Rows, each with roughly how far along a hidden order it lies (0 to 15):
In the rows, zero is written as 128.
[121 111 153 136 131 132 136 109 125 156 127  96 130 111 102  92 171 120
 130  90 142 132 110 101 150 140] => 0
[139 130 100 119 132 116 114 150 120  94  90 164 122  60 107 147  71 141
 137 191 148 128 151 144  92 114] => 14
[ 59 111 126 144 114 136 138 106 115  94 144 125 131 200 140 145 158 112
 105  41  97  81 149 137 145 122] => 8
[180 148  45  91 150 148 111 102 163 255  86 106 104   1  84  91 147 166
 164 182 161 177 118  70 198 138] => 5
[ 89  92 141 136 111 142 127  94 122 117 135 116 121 173 135 139 139 119
 114  76 102  91 149 139 137 126] => 8
[162 184 144 119 103  97 133 156 117  66 120 130 148 228 162 131  88 109
 119  93  95 141 118 139 167  79] => 7
[150 165 127 136 115 118 110 141 118 100 106 113 129 149 126 137 153 147
 143 114 105 133 111 118 144 109] => 3
[130 150  87 127 158 128 108 140 126  86  60 173 112  89 105 137  83 148
 119 242 166 137 156 140 121 125] => 15
[ 98  68  92 114 139 135 147 128 137 177 187  90 140  77 101 146 174 137
 127  53 138 143 131 118 168 158] => 1
[162 135 130 125 135 143 134 114 140 129 126 148 126 127 153 119  85 134
 128 226 118 131 125 156  48 125] => 14
[122 123 171 149 116 122 135 122 111 103 118  95 140 158 120 108 159 115
 124  91 124 119 110 114 137 127] => 0
[ 63  82 129 134 136 150 136 108 135 166 161 117 122 138 111 147 206 121
 115  38 128 107 151 120 205 161] => 5
[151 143 135 140 114 129 107 132 126 114 107 111 132 132 133 134 170 149
 154 117 115 141 111 108 137 118] => 3
[144 157 100 127 148 149 132 114 158 180 137 136 116  99 148 108 113 123
 137 192 133 137 126 114  28 147] => 13

[133 152  96 106 130 140 165 131 114 133 127 141 151 142 100  82 128 134
 149] => 2
[151 128 146 136 135 132 124 148 118 120 111 129 113 128 173 117 131 114
 114] => 5
[131 187 106  89 137 137 159  55  92 143 123 123 155 146  59  77 126 181
 134] => 3
[102  57 105 143 125 116 110 176 164 122 145 112 117 110 137  64 131 105
 119] => 3
[176  66 183 181  98  93  67 175 130 121 129 105 103  77 180  71 124  49
 121] => 4
[ 92 141 109 125 130 128 126 111 143 129 136 135 126 146 123  95 126 141
 129] => 10
[ 96 176 105  94 153 142 129  59 103 137 125 120 134 151  87  93 127 203
 125] => 13
[213  91 187 100 129 133  90  37  39 139  96  68 130 136  90  12 125 151
 129] => 14
[105 139 123 115 122 138 162  50 147 129 138 131 144 193 100 110 128 148
 136] => 15
[110  99 132 136 116 118 136 133 160 127 140 109 126 126 124  82 129  95
 125] => 6
[178 104 135 105 156 148  84 126  61 132 105 121 120 118 129  59 127 180
 131] => 14
[169 211 127  93 135 134 146  58  59 141 100  98 142 123 101  68 127 141
 132] => 0
[160 129 157 115 124 131 149 109 114 129 111 112 134 131 121  80 130 116
 122] => 2
[150  93 121 109 125 135 131  79 104 132 122 120 141 172  97  50 126 156
 129] => 11
[158 118 156 127 131 128 119 120 100 131 123 106 126 106 116  78 129 128
 131] => 7
[176 170 160 116 124 129 158  45  87 134 105  96 138 140 107  91 129 122
 124] => 2
[124 104 125 133 134 133 120 173 131 125 133 136 125 109 131  94 129 123
 135] => 8
[143  14 151 153 130 121  90 194 156 119 140 117 113  98 143  67 131 115
 116] => 9
[ 71 181 104 114 122 129 164  98 172 128 134 141 133 171 115 119 126 125
 131] => 9
[124  86 108  88 142 142 123 112 109 138 126 122 145 142  70  37 125 192
 132] => 11

Next part:
[105 122 107 108 129 120 139 133 123 109 118 121 160 139 134 130 139 125
 130  84 127 149  95 136 101 107 136 134 130  95 133 123 117] => 3
[161 125 139 100 101 135  80  88 135 166 122 162  82 150 134 128 130 123
 138 181  99 104 152 121 165 139 137 111 153 160 101 115 160] => 0
[136 141 144 135 173 122  87 112 149 200 123 164 151 128 141 105 120 115
 156 166  79 103 122 103  65 161 152 126 136 126  87 157 142] => 9
[107  69  96 119 243 156 110 154 139  63 145 131   1  93 159 128 191  97
 155 204 115  71 120 183 104  78  90 134 101  43  93 106 155] => 9
[151 127 127 106 145 133 100  93 131 147 129 160 114 138 139 120 140 114
 156 168 101 116 139 120 145 132 138 122 146 152 100 133 153] => 2
[146 133 119 117 114 138 125  99 132 117 133 139 127 135 137 134 144 121
 120 137 137 134 144 142 168 132 123 126 129 118 108 103 131] => 2
[ 98 109 116 118 228 125 103 144 138 136 107 127 103 123 148 111 135 102
 156 131  79 104 104 124  32 114 150 118 110  79  93 158 104] => 10
[136  95 125 126 196 138  72 115 144 128 144 153  54 114 141 122 147  99
 158 216  83  87 135 152 108 113 115 123 122 102  69 131 153] => 7
[123  86 132 106 167 129 130 145 137 102 150 127 124 127 125 124 163 108
 162 153 111 116 104 135 106 113 135 145 146  91 102 141 170] => 4
[ 95 118 119 151 205 133 127 133 163 109 117  89  21 105 150 141 130 128
 117  74 142 118 134 160 111 101  88 111  71  70 152 106  66] => 8
[116 125 113 128 197 122 114 149 130 124 150 139 135 111 143 112 147 103
 156 161  79 117 127 126  76 113 136 143 126  73  91 137 124] => 11
[130 155 140 132 190 127 101  95 162 226 102 154 121 136 150 105 106 133
 130 138  96 113 140  91  83 168 157  97 111 133 108 167 103] => 6
[111 127 124 141 255 134  75 105 165 206 112 158  73 116 162  94 135 113
 164 178  57  82 124 119  37 147 130 103 102  85  78 162 123] => 12
[118 147 129 156 208 121 123 120 154 185 126 146 104 121 140 101 113 117
 137 161  86 118 142 114  75 148 142 122 113 116  86 145 100] => 11
[ 98 144 117 168 226 117 131 130 153 178 128 117 128 110 141 111 107 121
 139 139  71 108 143 122  26 128 128 110 100  87  91 145  69] => 15
